Here is a tiny trained network, its code and every weight. The questions are about switching its units off for an input and a target symbol, where a switched-off unit gives its printed mean instead of its output.

import numpy as np


def w(rows, s, z=0):
    codes = np.array(rows[::2]) - 128.0
    scale = np.full(codes.shape[1], s)
    scale[-1] = z or s
    return codes * scale


def norm(h):
    return h / np.sqrt((h * h).mean(-1, keepdims=True) + 1e-5)


def f(y):
    return np.maximum(y, 0)


def softmax(a):
    e = np.exp(a - a.max(-1, keepdims=True))
    return e / e.sum(-1, keepdims=True)


def log_softmax(a):
    a = a - a.max(-1, keepdims=True)
    return a - np.log(np.exp(a).sum(-1, keepdims=True))


def net(x, mask):
    ids = ['ΓΔΘΣβελμτφω'.index(c) for c in x.split()]
    T = len(ids)
    res = E[ids] + P[:T]
    u = 0
    for l in range(3):
        r = norm(res)
        for j in range(2):
            rows = slice(3 * j, 3 * j + 3)
            q, k, v = (r @ M[l][rows].T for M in (Q, K, V))
            z = softmax(np.where(np.tri(T) > 0, q @ k.T / 3**0.5, -1e9)) @ v
            o = O[l][rows]
            res = res + np.where(mask[u + j], z, o[:, -1]) @ o[:, :-1]
        u += 2
        y = f(norm(res) @ A[l][:, :-1].T + A[l][:, -1])
        res = res + np.where(mask[u : u + 8], y, B[l][:, -1]) @ B[l][:, :-1]
        u += 8
    return log_softmax(norm(res)[-1] @ U[:, :-1].T + U[:, -1])


Q, K, V, O, A, B = {}, {}, {}, {}, {}, {}
E = w([
[120,97,148],'Γ',
[112,146,104],'Δ',
[211,75,134],'Θ',
[255,166,99],'Σ',
[140,139,78],'β',
[154,151,238],'ε',
[161,163,231],'λ',
[126,125,73],'μ',
[135,127,74],'τ',
[131,134,68],'φ',
[149,66,125],'ω',
],0.0091)
P = w([
[139,253,90],'0',
[141,242,127],'1',
[142,243,109],'2',
[138,240,108],'3',
[137,248,110],'4',
[149,243,121],'5',
],0.00067)
Q[0] = w([
[17,105,120],'L0H0',
[254,140,138],'L0H0',
[188,116,85],'L0H0',
[121,167,124],'L0H1',
[117,112,196],'L0H1',
[115,115,84],'L0H1',
],0.0076)
K[0] = w([
[49,249,81],'L0H0',
[182,3,201],'L0H0',
[153,56,133],'L0H0',
[158,211,100],'L0H1',
[151,108,164],'L0H1',
[11,131,70],'L0H1',
],0.0051)
V[0] = w([
[131,122,127],'L0H0',
[189,77,143],'L0H0',
[163,63,121],'L0H0',
[136,135,119],'L0H1',
[175,87,156],'L0H1',
[2,129,168],'L0H1',
],0.0042)
O[0] = w([
[117,116,156,131],'L0H0',
[63,68,168,201],'L0H0',
[87,84,208,167],'L0H0',
[143,150,141,138],'L0H1',
[59,134,123,165],'L0H1',
[213,145,254,1],'L0H1',
],0.002,0.0013)
A[0] = w([
[186,37,100,120],'L0N0',
[108,135,140,80],'L0N1',
[142,101,219,7],'L0N2',
[2,132,149,109],'L0N3',
[162,136,139,32],'L0N4',
[106,123,164,43],'L0N5',
[71,169,148,104],'L0N6',
[131,141,176,94],'L0N7',
],0.0041,0.0018)
B[0] = w([
[39,135,148,249],'L0N0',
[134,122,118,128],'L0N1',
[124,118,192,246],'L0N2',
[31,252,96,154],'L0N3',
[156,91,149,129],'L0N4',
[146,147,151,141],'L0N5',
[201,138,148,159],'L0N6',
[135,165,171,217],'L0N7',
],0.0026,0.0012)
Q[1] = w([
[90,153,61],'L1H0',
[102,52,228],'L1H0',
[165,254,57],'L1H0',
[187,98,187],'L1H1',
[171,136,199],'L1H1',
[53,137,56],'L1H1',
],0.0077)
K[1] = w([
[1,171,160],'L1H0',
[200,48,144],'L1H0',
[76,233,119],'L1H0',
[60,176,154],'L1H1',
[30,192,138],'L1H1',
[247,80,139],'L1H1',
],0.0083)
V[1] = w([
[253,57,123],'L1H0',
[31,149,149],'L1H0',
[149,65,131],'L1H0',
[46,243,129],'L1H1',
[48,168,137],'L1H1',
[50,163,116],'L1H1',
],0.0052)
O[1] = w([
[214,89,1,254],'L1H0',
[72,98,140,4],'L1H0',
[138,84,41,115],'L1H0',
[35,198,84,155],'L1H1',
[36,122,62,78],'L1H1',
[58,125,139,35],'L1H1',
],0.0032,0.00032)
A[1] = w([
[82,172,191,112],'L1N0',
[57,47,140,124],'L1N1',
[80,65,167,142],'L1N2',
[10,198,127,4],'L1N3',
[227,135,168,159],'L1N4',
[157,84,175,211],'L1N5',
[2,184,125,186],'L1N6',
[186,73,188,234],'L1N7',
],0.0063,0.0031)
B[1] = w([
[131,159,31,209],'L1N0',
[164,114,254,167],'L1N1',
[128,121,218,166],'L1N2',
[239,153,165,150],'L1N3',
[106,69,79,223],'L1N4',
[114,116,29,222],'L1N5',
[57,148,145,217],'L1N6',
[109,106,56,254],'L1N7',
],0.0057,0.0037)
Q[2] = w([
[70,178,151],'L2H0',
[187,115,112],'L2H0',
[179,115,120],'L2H0',
[223,125,79],'L2H1',
[156,24,166],'L2H1',
[255,81,36],'L2H1',
],0.0095)
K[2] = w([
[110,68,89],'L2H0',
[151,254,130],'L2H0',
[126,186,147],'L2H0',
[161,34,96],'L2H1',
[152,183,34],'L2H1',
[186,50,81],'L2H1',
],0.0092)
V[2] = w([
[78,173,129],'L2H0',
[138,69,161],'L2H0',
[132,173,72],'L2H0',
[116,89,253],'L2H1',
[164,6,73],'L2H1',
[101,90,218],'L2H1',
],0.0031)
O[2] = w([
[118,72,67,172],'L2H0',
[128,188,95,44],'L2H0',
[102,31,242,231],'L2H0',
[85,83,251,6],'L2H1',
[123,36,49,147],'L2H1',
[97,63,169,44],'L2H1',
],0.0023,0.002)
A[2] = w([
[168,55,93,198],'L2N0',
[191,157,177,203],'L2N1',
[122,211,138,4],'L2N2',
[3,68,102,173],'L2N3',
[232,195,124,159],'L2N4',
[161,20,169,150],'L2N5',
[128,112,57,184],'L2N6',
[150,108,132,97],'L2N7',
],0.0055,0.0033)
B[2] = w([
[135,115,189,216],'L2N0',
[54,69,140,153],'L2N1',
[23,148,46,133],'L2N2',
[135,124,232,222],'L2N3',
[155,195,209,180],'L2N4',
[83,252,112,165],'L2N5',
[149,42,199,255],'L2N6',
[110,106,110,131],'L2N7',
],0.0042)
U = w([
[144,87,28,177],'Γ',
[135,38,168,189],'Δ',
[229,135,96,141],'Θ',
[164,132,180,43],'Σ',
[53,130,231,114],'β',
[218,212,187,104],'ε',
[73,223,116,254],'λ',
[132,136,116,53],'μ',
[82,164,23,119],'τ',
[168,208,45,115],'φ',
[5,99,76,102],'ω',
],0.02,0.0052)

Each question gives the input, a string of symbols that net reads in full, and the target symbol t.
The units are the heads (3 rows each of Q, K, V and O) and the neurons (one row each of A and B). Each row of codes is followed by its name. A weight is (code - 128) times the scale printed after its matrix; where a second scale follows, it is the last column's (O, A, B and U).
mask holds one flag per unit, layer by layer, with each layer's heads first. A switched-off unit (its flag False) gives its mean, the last column of its rows in O or B, instead of its output. The means were averaged over made-up inputs and are rounded, as every weight is.
A unit's drop is (log p(t) with every unit on - log p(t) with that unit switched off) / (log p(t) with every unit on - log p(t) with every unit switched off).
The circuit of an input: a set's keep is (log p(t) with only the set's units on - log p(t) with every unit switched off) / (log p(t) with every unit on - log p(t) with every unit switched off). Starting from the 12 units with the biggest drops (on a tie, the unit counted first), units are removed one at a time, each time the one whose removal leaves the highest keep (on an exact tie, the one counted first), for as long as the keep stays at least 0.8.
circuit, biggest first: the units of the circuit, biggest drop first
most important unit: the unit with the biggest drop
k most important neurons: the k neurons with the biggest drops, biggest first
top k neurons in layer l: the k neurons of layer l with the biggest drops, biggest first
heads that matter: for each layer, one digit per head in row order, 1 if its drop is at least 0.15 and else 0, layers parted by /
input λ Σ μ, target Θ: circuit, biggest first -> [L1H1; L1N7; L1N5]
input μ Δ λ λ τ, target λ: heads that matter -> 00 / 10 / 01
input λ Δ ε λ λ, target λ: circuit, biggest first -> [L1H1; L1N0; L2N6]
input Σ λ β, target Θ: circuit, biggest first -> [L1H1; L1N7]
input Σ λ ε, target Θ: most important unit -> L1H0
input μ λ β, target φ: 2 most important neurons -> [L1N4; L1N7]
input φ φ Γ Σ ε λ, target Θ: 2 most important neurons -> [L1N6; L1N4]
input μ Δ β, target λ: heads that matter -> 00 / 10 / 00
input ω λ ω φ, target Δ: heads that matter -> 00 / 01 / 00
input ε Δ ω μ λ μ, target Δ: heads that matter -> 11 / 01 / 00
input Γ β Δ μ μ, target λ: heads that matter -> 00 / 11 / 00
input λ λ β, target φ: heads that matter -> 00 / 01 / 01
input λ λ λ Θ φ Γ, target Γ: heads that matter -> 00 / 11 / 01
input β Σ Θ Γ β ω, target Γ: circuit, biggest first -> [L1H0]
input Σ μ τ, target Θ: heads that matter -> 00 / 01 / 00
input μ μ Δ φ μ, target λ: circuit, biggest first -> [L1H0; L1N6; L1N3; L0H0]
input λ Γ μ ω Γ φ, target β: 2 most important neurons -> [L0N0; L0N3]
input β μ λ Δ, target λ: 2 most important neurons -> [L1N6; L1N3]
input μ λ Σ μ λ, target Θ: heads that matter -> 00 / 00 / 01
input Γ λ μ β, target β: most important unit -> L2H1
input ω Θ λ τ λ, target Δ: 3 most important neurons -> [L2N6; L2N0; L1N4]
input β λ τ λ λ μ, target ω: top 3 neurons in layer 1 -> [L1N0; L1N6; L1N5]
input Γ ω ε, target Δ: top 2 neurons in layer 1 -> [L1N5; L1N6]
input β μ λ λ, target ε: 2 most important neurons -> [L1N0; L0N0]
